Below are the code and all the weights of a small trained network. Each question names an input and a class and asks about switching units off, where a switched-off unit gives its printed mean instead of its output.

import numpy as np


def w(rows, s, z=0):
    codes = np.array(rows[::2]) - 128.0
    scale = np.full(codes.shape[1], s)
    scale[-1] = z or s
    return codes * scale


def f(y):
    return np.maximum(y, 0)


def log_softmax(a):
    a = a - a.max(-1, keepdims=True)
    return a - np.log(np.exp(a).sum(-1, keepdims=True))


def net(x, mask):
    res = np.array(x, float).reshape(1, 6) / 4 @ E
    y = f(res @ A[0][:, :-1].T + A[0][:, -1])
    res = res + np.where(mask, y, B[0][:, -1]) @ B[0][:, :-1]
    return log_softmax(res[-1] @ U[:, :-1].T + U[:, -1])


A, B = {}, {}
E = w([
[102,130,168,142,3,126,147,27,123,122,214],'x0',
[200,104,96,234,53,185,132,66,167,156,161],'x1',
[194,104,23,144,175,188,204,149,108,103,152],'x2',
[74,183,115,178,123,244,78,128,150,88,105],'x3',
[205,182,157,108,76,168,86,193,1,204,202],'x4',
[206,201,66,61,111,90,106,123,141,145,152],'x5',
],0.0085)
A[0] = w([
[207,103,93,85,136,127,252,169,91,123,113,252],'n0',
[177,154,126,156,82,166,87,135,99,198,136,190],'n1',
[121,49,185,94,154,77,154,98,81,171,136,110],'n2',
[112,68,92,136,143,179,136,139,225,88,121,142],'n3',
[129,147,189,84,118,140,75,134,89,108,122,119],'n4',
[117,154,88,145,163,178,107,103,164,86,125,223],'n5',
[121,134,87,172,169,128,146,167,123,120,88,162],'n6',
[140,120,182,140,91,171,112,113,116,172,200,181],'n7',
[103,152,165,144,86,95,113,154,97,174,164,95],'n8',
[117,121,69,120,81,166,147,85,126,101,136,134],'n9',
[98,53,199,129,110,127,115,164,141,104,120,90],'n10',
[178,181,113,136,120,81,96,112,211,127,94,182],'n11',
],0.011,0.003)
B[0] = w([
[17,59,100,118,183,84,74,96,174,203,114,251],'n0',
[127,62,187,225,144,128,107,175,43,90,123,255],'n1',
[96,174,117,217,108,58,118,38,175,83,124,196],'n2',
[187,172,239,151,98,61,70,92,150,37,2,218],'n3',
[106,187,100,184,94,97,99,129,169,94,72,190],'n4',
[90,175,100,218,56,20,11,183,226,68,9,205],'n5',
[127,136,148,184,128,62,102,97,197,8,136,190],'n6',
[117,243,204,122,96,171,182,176,43,107,137,245],'n7',
[131,221,141,82,102,166,137,142,110,87,89,201],'n8',
[95,96,155,162,46,30,56,126,113,161,87,193],'n9',
[147,181,63,163,91,183,158,97,179,90,136,189],'n10',
[63,31,160,109,189,106,234,100,42,211,127,188],'n11',
],0.0074,0.012)
U = w([
[130,161,88,81,85,169,163,96,193,71,187,3],'0',
[153,131,109,141,77,50,2,122,185,35,19,117],'1',
[195,98,134,153,101,178,181,202,70,157,146,115],'2',
[102,11,65,77,151,87,149,71,165,209,155,229],'3',
],0.0085,0.0024)

Each question gives the input, the list of numbers given to net, and the class t.
The units are the neurons (one row each of A and B). Each row of codes is followed by its name. A weight is (code - 128) times the scale printed after its matrix; where a second scale follows, it is the last column's (A, B and U).
mask holds one flag per neuron, in row order. A switched-off neuron (its flag False) gives its mean, the last column of its row in B, instead of its output. The means were averaged over made-up inputs and are rounded, as every weight is.
A unit's drop is (log p(t) with every unit on - log p(t) with that unit switched off) / (log p(t) with every unit on - log p(t) with every unit switched off).
The circuit of an input: a set's keep is (log p(t) with only the set's units on - log p(t) with every unit switched off) / (log p(t) with every unit on - log p(t) with every unit switched off). Starting from all 12 units, units are removed one at a time, each time the one whose removal leaves the highest keep (on an exact tie, the one counted first), for as long as the keep stays at least 0.8.
units of the circuit, in order: the units of the circuit, biggest drop first
k most important neurons: the k neurons with the biggest drops, biggest first
drop of u: that unit's drop, to one decimal
input [-8,-8,4,-8,8,2], class 3: units of the circuit, in order => n0
input [5,2,0,6,4,1], class 2: 2 most important neurons => n7; n3
input [-8,5,-4,-8,6,6], class 3: units of the circuit, in order => n0; n11; n3
input [8,5,2,-4,0,-2], class 2: units of the circuit, in order => n5; n7
input [6,-4,-2,3,2,4], class 0: units of the circuit, in order => n5; n3
input [-2,1,3,-6,0,-7], class 3: units of the circuit, in order => n5; n0
input [8,5,5,8,6,6], class 2: 3 most important neurons => n7; n3; n1
input [-1,-5,-6,-5,-4,8], class 3: units of the circuit, in order => n11; n3
input [-6,0,6,-7,1,-5], class 3: 2 most important neurons => n0; n5
input [-3,3,-4,-3,7,-8], class 2: 2 most important neurons => n5; n3
input [1,5,4,-5,1,-2], class 3: 3 most important neurons => n0; n5; n3
input [1,-1,1,-7,0,-1], class 3: drop of n5 => 0.1
input [6,-2,-5,-5,-1,-3], class 0: drop of n10 => 0.1
input [-6,-2,3,-5,3,-3], class 3: drop of n0 => 0.2
input [1,-7,-5,-4,-7,7], class 3: most important neuron => n11
